Below is a small trained network, with its code and all its weights. Each question gives an input and a target symbol and asks what happens when units are switched off, that is, made to give their printed mean instead of their output.

import numpy as np


def w(rows, s, z=0):
    codes = np.array(rows[::2]) - 128.0
    scale = np.full(codes.shape[1], s)
    scale[-1] = z or s
    return codes * scale


def norm(h):
    return h / np.sqrt((h * h).mean(-1, keepdims=True) + 1e-5)


def softmax(a):
    e = np.exp(a - a.max(-1, keepdims=True))
    return e / e.sum(-1, keepdims=True)


def log_softmax(a):
    a = a - a.max(-1, keepdims=True)
    return a - np.log(np.exp(a).sum(-1, keepdims=True))


def net(x, mask):
    ids = ['αγδεθλξπτψ'.index(c) for c in x.split()]
    T = len(ids)
    res = E[ids] + P[:T]
    u = 0
    for l in range(3):
        r = norm(res)
        for j in range(2):
            rows = slice(3 * j, 3 * j + 3)
            q, k, v = (r @ M[l][rows].T for M in (Q, K, V))
            z = softmax(np.where(np.tri(T) > 0, q @ k.T / 3**0.5, -1e9)) @ v
            o = O[l][rows]
            res = res + np.where(mask[u + j], z, o[:, -1]) @ o[:, :-1]
        u += 2
    return log_softmax(norm(res)[-1] @ U[:, :-1].T + U[:, -1])


Q, K, V, O = {}, {}, {}, {}
E = w([
[143,148,101,139,91],'α',
[140,106,121,2,53],'γ',
[87,136,164,193,167],'δ',
[56,113,196,95,91],'ε',
[95,141,143,158,165],'θ',
[94,182,49,91,122],'λ',
[137,105,140,157,100],'ξ',
[166,125,108,165,73],'π',
[99,55,71,164,129],'τ',
[148,67,174,208,97],'ψ',
],0.024)
P = w([
[125,146,133,250,57],'0',
[145,146,113,192,83],'1',
[162,123,107,180,93],'2',
[160,107,109,175,102],'3',
[167,99,104,162,112],'4',
[170,94,107,159,127],'5',
[180,92,108,145,132],'6',
[178,87,106,136,134],'7',
[184,82,105,131,132],'8',
[174,74,105,129,129],'9',
[181,80,124,105,161],'10',
[184,84,119,102,149],'11',
],0.011)
Q[0] = w([
[245,36,116,71,71],'0.h0',
[144,91,40,221,201],'0.h0',
[192,231,182,2,58],'0.h0',
[55,134,186,70,174],'0.h1',
[160,89,142,138,166],'0.h1',
[98,39,101,97,130],'0.h1',
],0.0092)
K[0] = w([
[236,59,186,2,101],'0.h0',
[171,63,28,212,186],'0.h0',
[206,253,215,79,119],'0.h0',
[144,165,159,80,144],'0.h1',
[78,200,100,109,96],'0.h1',
[150,114,181,61,83],'0.h1',
],0.0085)
V[0] = w([
[171,194,117,63,200],'0.h0',
[96,65,215,91,80],'0.h0',
[166,95,129,68,91],'0.h0',
[185,54,147,2,165],'0.h1',
[200,65,187,116,111],'0.h1',
[20,70,80,237,48],'0.h1',
],0.0092)
O[0] = w([
[59,133,98,232,45,37],'0.h0',
[21,185,208,102,123,131],'0.h0',
[98,136,119,110,88,126],'0.h0',
[46,78,100,117,44,74],'0.h1',
[154,97,151,185,114,141],'0.h1',
[200,177,98,57,254,253],'0.h1',
],0.0098,0.016)
Q[1] = w([
[131,93,144,3,156],'1.h0',
[106,54,168,118,151],'1.h0',
[188,83,222,60,125],'1.h0',
[136,152,166,162,158],'1.h1',
[121,140,25,111,37],'1.h1',
[101,65,132,148,67],'1.h1',
],0.015)
K[1] = w([
[111,22,42,109,147],'1.h0',
[49,171,123,101,98],'1.h0',
[119,96,81,81,80],'1.h0',
[149,78,129,111,194],'1.h1',
[150,251,145,80,60],'1.h1',
[98,114,158,127,63],'1.h1',
],0.015)
V[1] = w([
[145,207,124,169,111],'1.h0',
[36,33,95,62,121],'1.h0',
[55,190,184,49,101],'1.h0',
[75,131,2,16,132],'1.h1',
[54,149,238,62,137],'1.h1',
[185,214,13,148,228],'1.h1',
],0.0073)
O[1] = w([
[101,194,162,164,57,105],'1.h0',
[255,59,99,47,158,108],'1.h0',
[198,175,177,162,108,80],'1.h0',
[148,101,70,128,162,150],'1.h1',
[151,203,121,174,96,89],'1.h1',
[7,150,210,147,185,255],'1.h1',
],0.0084,0.013)
Q[2] = w([
[187,52,102,30,240],'2.h0',
[146,88,193,58,186],'2.h0',
[248,92,210,5,243],'2.h0',
[99,249,205,76,82],'2.h1',
[166,33,159,171,213],'2.h1',
[115,185,217,35,177],'2.h1',
],0.013)
K[2] = w([
[157,28,97,57,77],'2.h0',
[109,79,104,81,45],'2.h0',
[128,52,127,12,39],'2.h0',
[80,219,168,9,107],'2.h1',
[197,54,147,162,121],'2.h1',
[127,110,185,28,70],'2.h1',
],0.015)
V[2] = w([
[73,147,209,129,109],'2.h0',
[123,254,171,71,71],'2.h0',
[158,134,115,180,177],'2.h0',
[78,197,159,79,136],'2.h1',
[119,121,65,92,68],'2.h1',
[178,225,124,100,99],'2.h1',
],0.017)
O[2] = w([
[42,191,102,85,92,70],'2.h0',
[5,81,145,154,65,99],'2.h0',
[157,124,73,141,137,154],'2.h0',
[75,93,127,138,76,158],'2.h1',
[96,125,127,130,191,3],'2.h1',
[146,5,115,139,159,102],'2.h1',
],0.019,0.013)
U = w([
[91,231,108,222,184,53],'α',
[178,85,121,50,92,2],'γ',
[96,178,79,185,190,52],'δ',
[177,203,189,164,63,66],'ε',
[215,159,77,55,207,167],'θ',
[150,130,55,198,88,108],'λ',
[113,126,51,165,141,104],'ξ',
[74,131,7,117,187,70],'π',
[28,163,99,29,165,247],'τ',
[142,83,213,118,126,52],'ψ',
],0.013,0.0062)

Each question gives the input, a string of symbols that net reads in full, and the target symbol t.
The units are the heads (3 rows each of Q, K, V and O). Each row of codes is followed by its name. A weight is (code - 128) times the scale printed after its matrix; where a second scale follows, it is the last column's (O and U).
mask holds one flag per head, layer by layer. A switched-off head (its flag False) gives its mean, the last column of its rows in O, instead of its output. The means were averaged over made-up inputs and are rounded, as every weight is.
A unit's drop is (log p(t) with every unit on - log p(t) with that unit switched off) / (log p(t) with every unit on - log p(t) with every unit switched off).
The circuit of an input: a set's keep is (log p(t) with only the set's units on - log p(t) with every unit switched off) / (log p(t) with every unit on - log p(t) with every unit switched off). Starting from all 6 units, units are removed one at a time, each time the one whose removal leaves the highest keep (on an exact tie, the one counted first), for as long as the keep stays at least 0.8.
units of the circuit, in order: the units of the circuit, biggest drop first
most important unit: the unit with the biggest drop
heads that matter: for each layer, one digit per head in row order, 1 if its drop is at least 0.15 and else 0, layers parted by /
drop of u: that unit's drop, to one decimal
input ψ ψ τ ψ τ τ ε ξ ε ψ, target τ: most important unit : 2.h0
input ψ α τ θ γ θ δ δ ψ τ γ, target γ: heads that matter : 11 / 11 / 00
input τ ξ τ ε, target τ: heads that matter : 00 / 00 / 00
input ξ ψ ξ τ ψ τ ψ ε ε ψ, target τ: units of the circuit, in order : [2.h0 0.h0]
input τ α τ ψ δ τ γ, target τ: heads that matter : 00 / 00 / 10
input ξ θ δ π, target λ: units of the circuit, in order : [2.h1 1.h0 2.h0]
input ψ ψ δ τ α ψ γ τ θ δ θ, target τ: heads that matter : 00 / 00 / 11
input τ γ π ψ τ ψ ε δ, target ψ: units of the circuit, in order : [2.h0 1.h1 0.h1]
input ψ τ γ α, target τ: heads that matter : 00 / 00 / 10
input δ δ ψ θ τ ψ τ τ τ τ ε θ, target τ: heads that matter : 01 / 00 / 10
input ψ ξ ξ, target ψ: heads that matter : 11 / 11 / 11
input ψ ε δ τ τ ε α, target τ: heads that matter : 01 / 00 / 10
input λ ψ θ τ γ δ ψ ξ, target ψ: heads that matter : 01 / 11 / 10
input γ τ τ ξ τ τ τ π, target τ: units of the circuit, in order : [2.h0]
input δ δ ξ τ ψ λ γ ε τ τ δ τ, target τ: heads that matter : 10 / 00 / 11
input τ τ τ ψ δ γ α ψ τ, target ψ: units of the circuit, in order : [2.h0 0.h1 1.h1 0.h0]
input ψ ψ ψ ψ, target ε: heads that matter : 10 / 11 / 11
input τ π ψ τ ξ ψ τ τ γ ψ ε τ, target ψ: units of the circuit, in order : [0.h0 2.h0 0.h1 1.h1]
input τ ψ γ, target ψ: drop of 0.h0 : 0.1
input δ θ π, target λ: drop of 2.h0 : 0.5
input ξ λ ξ ξ λ, target π: drop of 1.h0 : 0.7
